Below is a small trained network, with its code and all its weights. Each question gives an input and a class and asks what happens when units are switched off, that is, made to give their printed mean instead of their output.

import numpy as np


def w(rows, s, z=0):
    codes = np.array(rows[::2]) - 128.0
    scale = np.full(codes.shape[1], s)
    scale[-1] = z or s
    return codes * scale


def f(y):
    return y / 2 * (1 + np.tanh(0.7978845608 * (y + 0.044715 * y**3)))


def log_softmax(a):
    a = a - a.max(-1, keepdims=True)
    return a - np.log(np.exp(a).sum(-1, keepdims=True))


def net(x, mask):
    res = np.array(x, float).reshape(1, 3) / 4 @ E
    y = f(res @ A[0][:, :-1].T + A[0][:, -1])
    res = res + np.where(mask, y, B[0][:, -1]) @ B[0][:, :-1]
    return log_softmax(res[-1] @ U[:, :-1].T + U[:, -1])


A, B = {}, {}
E = w([
[249,213,108],'x0',
[78,151,35],'x1',
[122,136,131],'x2',
],0.013)
A[0] = w([
[154,89,141,152],'N0',
[170,173,120,190],'N1',
[115,98,132,206],'N2',
[179,132,153,96],'N3',
[127,156,93,137],'N4',
[124,96,8,179],'N5',
[146,208,184,218],'N6',
[60,114,156,255],'N7',
[156,157,167,120],'N8',
[172,141,115,168],'N9',
],0.016,0.0052)
B[0] = w([
[236,108,228,157],'N0',
[210,183,112,246],'N1',
[67,21,198,173],'N2',
[129,132,74,198],'N3',
[86,237,162,171],'N4',
[99,238,3,245],'N5',
[243,132,91,249],'N6',
[36,81,167,241],'N7',
[203,36,106,192],'N8',
[229,183,122,211],'N9',
],0.0065,0.011)
U = w([
[157,11,244,79],'0',
[202,99,143,253],'1',
[47,112,58,93],'2',
[140,206,99,46],'3',
],0.012,0.0027)

Each question gives the input, the list of numbers given to net, and the class t.
The units are the neurons (one row each of A and B). Each row of codes is followed by its name. A weight is (code - 128) times the scale printed after its matrix; where a second scale follows, it is the last column's (A, B and U).
mask holds one flag per neuron, in row order. A switched-off neuron (its flag False) gives its mean, the last column of its row in B, instead of its output. The means were averaged over made-up inputs and are rounded, as every weight is.
A unit's drop is (log p(t) with every unit on - log p(t) with that unit switched off) / (log p(t) with every unit on - log p(t) with every unit switched off).
The circuit of an input: a set's keep is (log p(t) with only the set's units on - log p(t) with every unit switched off) / (log p(t) with every unit on - log p(t) with every unit switched off). Starting from all 10 units, units are removed one at a time, each time the one whose removal leaves the highest keep (on an exact tie, the one counted first), for as long as the keep stays at least 0.8.
units of the circuit, in order: the units of the circuit, biggest drop first
top k neurons: the k neurons with the biggest drops, biggest first
drop when u is switched off: that unit's drop, to one decimal
input [0,-7,5], class 0: units of the circuit, in order -> N5
input [0,-4,5], class 0: top 3 neurons -> N5; N1; N9
input [0,-3,4], class 0: top 3 neurons -> N5; N1; N9
input [-1,0,1], class 0: top 2 neurons -> N5; N3
input [-8,0,-6], class 0: top 2 neurons -> N2; N5
input [-2,0,-3], class 0: top 2 neurons -> N5; N3
input [0,1,8], class 2: drop when N6 is switched off -> 0.3
input [0,5,8], class 2: drop when N6 is switched off -> 0.4
input [0,2,-5], class 2: drop when N6 is switched off -> 0.3
input [0,-1,0], class 0: top 2 neurons -> N5; N1
